Below are the code and all the weights of a small trained network. Each question names an input and a target symbol and asks about switching units off, where a switched-off unit gives its printed mean instead of its output.

import numpy as np


def w(rows, s, z=0):
    codes = np.array(rows[::2]) - 128.0
    scale = np.full(codes.shape[1], s)
    scale[-1] = z or s
    return codes * scale


def f(y):
    return np.maximum(y, 0)


def softmax(a):
    e = np.exp(a - a.max(-1, keepdims=True))
    return e / e.sum(-1, keepdims=True)


def log_softmax(a):
    a = a - a.max(-1, keepdims=True)
    return a - np.log(np.exp(a).sum(-1, keepdims=True))


def net(x, mask):
    ids = ['ΛΞΨΩαγδεηθμπτ'.index(c) for c in x.split()]
    T = len(ids)
    res = E[ids] + P[:T]
    u = 0
    for l in range(3):
        r = res
        for j in range(2):
            rows = slice(2 * j, 2 * j + 2)
            q, k, v = (r @ M[l][rows].T for M in (Q, K, V))
            z = softmax(np.where(np.tri(T) > 0, q @ k.T / 2**0.5, -1e9)) @ v
            o = O[l][rows]
            res = res + np.where(mask[u + j], z, o[:, -1]) @ o[:, :-1]
        u += 2
        y = f(res @ A[l][:, :-1].T + A[l][:, -1])
        res = res + np.where(mask[u : u + 4], y, B[l][:, -1]) @ B[l][:, :-1]
        u += 4
    return log_softmax(res[-1] @ U[:, :-1].T + U[:, -1])


Q, K, V, O, A, B = {}, {}, {}, {}, {}, {}
E = w([
[136,163,154,214,102,186,4,159,141,177],'Λ',
[218,102,76,115,41,125,123,36,172,138],'Ξ',
[169,164,49,67,73,73,196,130,122,93],'Ψ',
[152,153,149,240,120,182,56,164,157,141],'Ω',
[105,172,74,141,89,106,195,192,160,63],'α',
[172,167,239,97,111,113,198,122,115,151],'γ',
[162,201,107,149,146,81,175,118,144,67],'δ',
[168,174,107,199,129,80,84,23,159,81],'ε',
[137,171,125,249,106,193,204,91,170,114],'η',
[52,149,72,154,129,20,178,141,109,118],'θ',
[166,91,120,214,86,146,132,119,54,100],'μ',
[71,178,120,138,122,201,121,69,54,86],'π',
[136,210,151,135,160,25,98,139,21,92],'τ',
],0.017)
P = w([
[138,166,65,147,184,148,81,192,160,218],'0',
[162,221,81,133,121,156,97,161,155,186],'1',
[170,191,89,137,108,158,115,145,131,181],'2',
[157,163,100,131,102,158,134,147,125,156],'3',
[137,150,115,126,93,141,150,144,120,137],'4',
[123,131,131,127,88,137,158,135,118,119],'5',
[114,110,150,126,80,132,159,134,111,99],'6',
[104,95,169,127,75,124,163,118,108,87],'7',
[95,83,190,133,68,115,166,105,103,72],'8',
[87,83,208,108,52,105,147,108,103,48],'9',
[72,77,233,111,51,95,141,106,100,35],'10',
[69,61,246,113,40,87,145,98,102,9],'11',
],0.012)
Q[0] = w([
[140,76,103,127,184,152,130,131,86,136],'0.h1',
[138,96,146,111,249,127,138,114,152,112],'0.h1',
[132,133,127,185,71,124,141,116,116,101],'0.h2',
[156,91,157,144,171,122,112,110,111,141],'0.h2',
],0.014)
K[0] = w([
[197,209,132,53,68,187,27,220,158,151],'0.h1',
[103,124,64,54,83,162,66,175,216,251],'0.h1',
[157,108,186,192,97,92,253,94,86,67],'0.h2',
[67,107,16,151,87,110,128,134,159,149],'0.h2',
],0.0065)
V[0] = w([
[94,126,157,204,168,141,158,133,57,159],'0.h1',
[142,179,151,157,254,102,165,81,157,46],'0.h1',
[162,150,75,143,108,139,72,119,80,39],'0.h2',
[174,147,180,100,184,123,61,72,72,148],'0.h2',
],0.0083)
O[0] = w([
[127,137,109,211,63,122,209,97,144,174,252],'0.h1',
[157,206,163,199,254,179,195,105,110,26,213],'0.h1',
[95,210,122,140,183,84,151,135,185,67,193],'0.h2',
[157,44,166,229,218,131,165,73,97,176,129],'0.h2',
],0.0085,0.0041)
A[0] = w([
[200,83,121,54,132,104,142,79,140,105,148],'0.n1',
[128,146,199,175,124,162,86,173,189,156,75],'0.n2',
[134,177,74,146,137,147,92,86,168,106,253],'0.n3',
[114,2,175,142,191,159,114,166,140,156,88],'0.n4',
],0.0078,0.0053)
B[0] = w([
[48,148,176,159,212,158,139,247,132,79,156],'0.n1',
[131,85,95,94,130,101,240,118,161,56,169],'0.n2',
[70,81,69,167,124,96,199,186,102,149,255],'0.n3',
[210,2,113,131,142,107,178,69,159,154,131],'0.n4',
],0.0096,0.0089)
Q[1] = w([
[119,156,102,119,115,66,56,50,70,177],'1.h1',
[178,129,110,54,144,132,96,57,218,127],'1.h1',
[169,162,212,63,164,46,68,82,225,200],'1.h2',
[106,141,142,175,80,1,248,189,126,148],'1.h2',
],0.0082)
K[1] = w([
[162,208,129,140,162,196,135,194,110,222],'1.h1',
[183,134,79,131,156,184,180,187,255,212],'1.h1',
[197,164,20,131,161,207,122,176,133,189],'1.h2',
[109,90,204,117,49,166,124,98,43,32],'1.h2',
],0.0088)
V[1] = w([
[70,147,154,108,114,11,112,120,85,186],'1.h1',
[6,98,17,140,162,129,86,12,142,201],'1.h1',
[168,2,115,161,162,49,86,210,123,182],'1.h2',
[124,126,144,156,100,167,82,125,16,168],'1.h2',
],0.0083)
O[1] = w([
[128,56,87,56,102,86,151,55,69,174,177],'1.h1',
[167,115,135,105,114,83,85,109,122,25,137],'1.h1',
[73,75,151,171,128,43,106,150,127,120,2],'1.h2',
[125,55,137,111,73,220,134,200,6,125,141],'1.h2',
],0.011,0.0092)
A[1] = w([
[80,231,92,232,32,95,185,166,48,88,4],'1.n1',
[22,193,66,142,154,143,139,64,80,84,115],'1.n2',
[186,114,3,73,219,187,174,163,62,197,135],'1.n3',
[76,126,130,148,72,97,109,169,57,45,187],'1.n4',
],0.0046,0.0032)
B[1] = w([
[149,1,83,75,240,187,109,49,175,183,251],'1.n1',
[146,75,189,3,126,127,60,196,43,75,213],'1.n2',
[57,141,154,250,117,84,3,100,108,79,216],'1.n3',
[195,115,122,157,247,139,154,196,167,220,192],'1.n4',
],0.0068,0.012)
Q[2] = w([
[80,103,134,100,143,138,177,139,125,116],'2.h1',
[102,104,204,133,130,153,131,163,133,133],'2.h1',
[51,154,243,185,63,73,1,76,177,137],'2.h2',
[107,103,132,144,147,187,160,96,47,114],'2.h2',
],0.0078)
K[2] = w([
[114,115,150,116,96,157,142,114,132,121],'2.h1',
[150,141,142,159,97,117,128,134,123,118],'2.h1',
[122,127,7,178,153,95,102,149,128,98],'2.h2',
[163,158,230,120,124,117,109,135,118,181],'2.h2',
],0.012)
V[2] = w([
[104,85,67,142,88,195,84,184,157,17],'2.h1',
[68,156,122,102,157,133,123,178,2,101],'2.h1',
[200,95,94,155,63,146,203,57,249,148],'2.h2',
[98,92,74,122,111,214,133,122,131,90],'2.h2',
],0.0069)
O[2] = w([
[118,180,254,164,68,86,101,123,144,196,202],'2.h1',
[215,148,160,113,176,93,127,76,204,191,253],'2.h1',
[75,90,169,42,150,187,151,112,229,113,159],'2.h2',
[168,56,72,114,175,195,110,177,134,67,79],'2.h2',
],0.0096,0.0038)
A[2] = w([
[170,86,141,107,133,157,109,100,76,95,159],'2.n1',
[169,120,127,124,140,70,121,83,117,48,151],'2.n2',
[95,120,143,90,94,136,2,220,209,96,3],'2.n3',
[175,101,181,141,100,57,26,208,143,130,5],'2.n4',
],0.0079,0.0041)
B[2] = w([
[169,152,127,172,110,66,122,166,149,164,254],'2.n1',
[68,106,127,117,82,134,131,129,116,103,205],'2.n2',
[166,108,137,173,122,111,47,33,71,185,157],'2.n3',
[145,162,154,99,98,251,101,116,127,104,164],'2.n4',
],0.014,0.0099)
U = w([
[137,106,160,137,85,132,145,150,95,110,89],'Λ',
[128,151,109,121,90,167,112,152,108,140,102],'Ξ',
[134,175,91,105,93,119,123,185,139,173,203],'Ψ',
[172,108,198,156,127,78,140,147,177,172,106],'Ω',
[164,166,67,116,118,115,106,146,166,184,135],'α',
[114,132,137,136,98,160,166,189,87,135,155],'γ',
[152,188,94,146,183,140,136,156,132,135,84],'δ',
[149,133,157,140,146,121,139,127,95,44,159],'ε',
[204,111,84,113,161,170,147,58,107,117,2],'η',
[175,89,94,70,53,99,146,135,106,103,114],'θ',
[153,40,144,113,160,141,141,212,100,158,161],'μ',
[254,109,100,112,87,130,137,162,110,98,210],'π',
[166,143,111,166,98,121,189,99,62,145,125],'τ',
],0.0072,0.0044)

Each question gives the input, a string of symbols that net reads in full, and the target symbol t.
The units are the heads (2 rows each of Q, K, V and O) and the neurons (one row each of A and B). Each row of codes is followed by its name. A weight is (code - 128) times the scale printed after its matrix; where a second scale follows, it is the last column's (O, A, B and U).
mask holds one flag per unit, layer by layer, with each layer's heads first. A switched-off unit (its flag False) gives its mean, the last column of its rows in O or B, instead of its output. The means were averaged over made-up inputs and are rounded, as every weight is.
A unit's drop is (log p(t) with every unit on - log p(t) with that unit switched off) / (log p(t) with every unit on - log p(t) with every unit switched off).
The circuit of an input: a set's keep is (log p(t) with only the set's units on - log p(t) with every unit switched off) / (log p(t) with every unit on - log p(t) with every unit switched off). Starting from the 12 units with the biggest drops (on a tie, the unit counted first), units are removed one at a time, each time the one whose removal leaves the highest keep (on an exact tie, the one counted first), for as long as the keep stays at least 0.8.
circuit, biggest first: the units of the circuit, biggest drop first
most important unit: the unit with the biggest drop
top k neurons: the k neurons with the biggest drops, biggest first
top k neurons in layer l: the k neurons of layer l with the biggest drops, biggest first
heads that matter: for each layer, one digit per head in row order, 1 if its drop is at least 0.15 and else 0, layers parted by /
input γ π π Ω π μ, target Ω: circuit, biggest first => [2.h1 1.h1]
input Ξ η η π Ξ ε, target π: most important unit => 2.h2
input Ω Ξ Λ Ξ δ, target δ: circuit, biggest first => [0.n1 1.h1 0.h1]
input Ξ Ω Ξ Ξ, target Ω: top 3 neurons => [0.n2 2.n3 0.n1]
input π θ Ω μ Ψ ε Λ γ γ μ Ω, target μ: circuit, biggest first => [1.h2 0.n2 1.n4]
input γ τ π α π γ Λ, target π: top 2 neurons in layer 0 => [0.n3 0.n2]
input π δ Ω η μ, target μ: circuit, biggest first => [1.h2 2.h2]
input Ω μ θ γ α, target θ: circuit, biggest first => [0.h1 1.h1]
input α δ ε π δ π Ψ α, target π: top 2 neurons => [1.n2 0.n2]
input π π ε α μ Ξ, target μ: top 3 neurons in layer 1 => [1.n3 1.n4 1.n1]
input π π π π τ γ α, target Ω: circuit, biggest first => [2.h1 1.h2]
input π π π Ω γ, target Ω: circuit, biggest first => [2.h1 1.h1]
input α α τ τ α π, target τ: circuit, biggest first => [1.n3 2.h2]
input π Ω π π Ψ, target π: circuit, biggest first => [2.h2 1.h2]
input π π α π α τ ε, target τ: circuit, biggest first => [0.n3 2.h2]
input α Ψ δ Ξ, target δ: circuit, biggest first => [0.h1 1.h1 0.n1]
input Ξ α Ω γ γ Ψ δ, target δ: circuit, biggest first => [1.h1 0.h1]
input γ θ η γ π Λ Ω, target π: most important unit => 0.h2
input Ξ π Ψ ε Λ α μ, target μ: circuit, biggest first => [1.h2 1.n4]
input μ π θ, target π: heads that matter => 00 / 11 / 01
input α θ τ α, target τ: circuit, biggest first => [2.h2 1.h1 1.n3]
input γ γ γ Ω Ω, target μ: circuit, biggest first => [0.h2 1.h2]
input τ Λ η, target τ: top 2 neurons => [0.n3 0.n2]
input π γ δ Ω π α Ω Ω γ, target γ: heads that matter => 00 / 10 / 10
input Ω π π π π η α Λ, target η: top 2 neurons in layer 2 => [2.n3 2.n1]
input Ω τ π α, target τ: most important unit => 1.n3
input τ μ μ Ω δ π π Λ η π, target π: heads that matter => 00 / 01 / 01
input α Ω Ψ τ θ Ω δ τ π δ μ Ξ, target μ: heads that matter => 00 / 10 / 01
input η Ω π ε α θ, target θ: heads that matter => 01 / 11 / 00
input Ω γ γ γ ε, target μ: most important unit => 0.h2
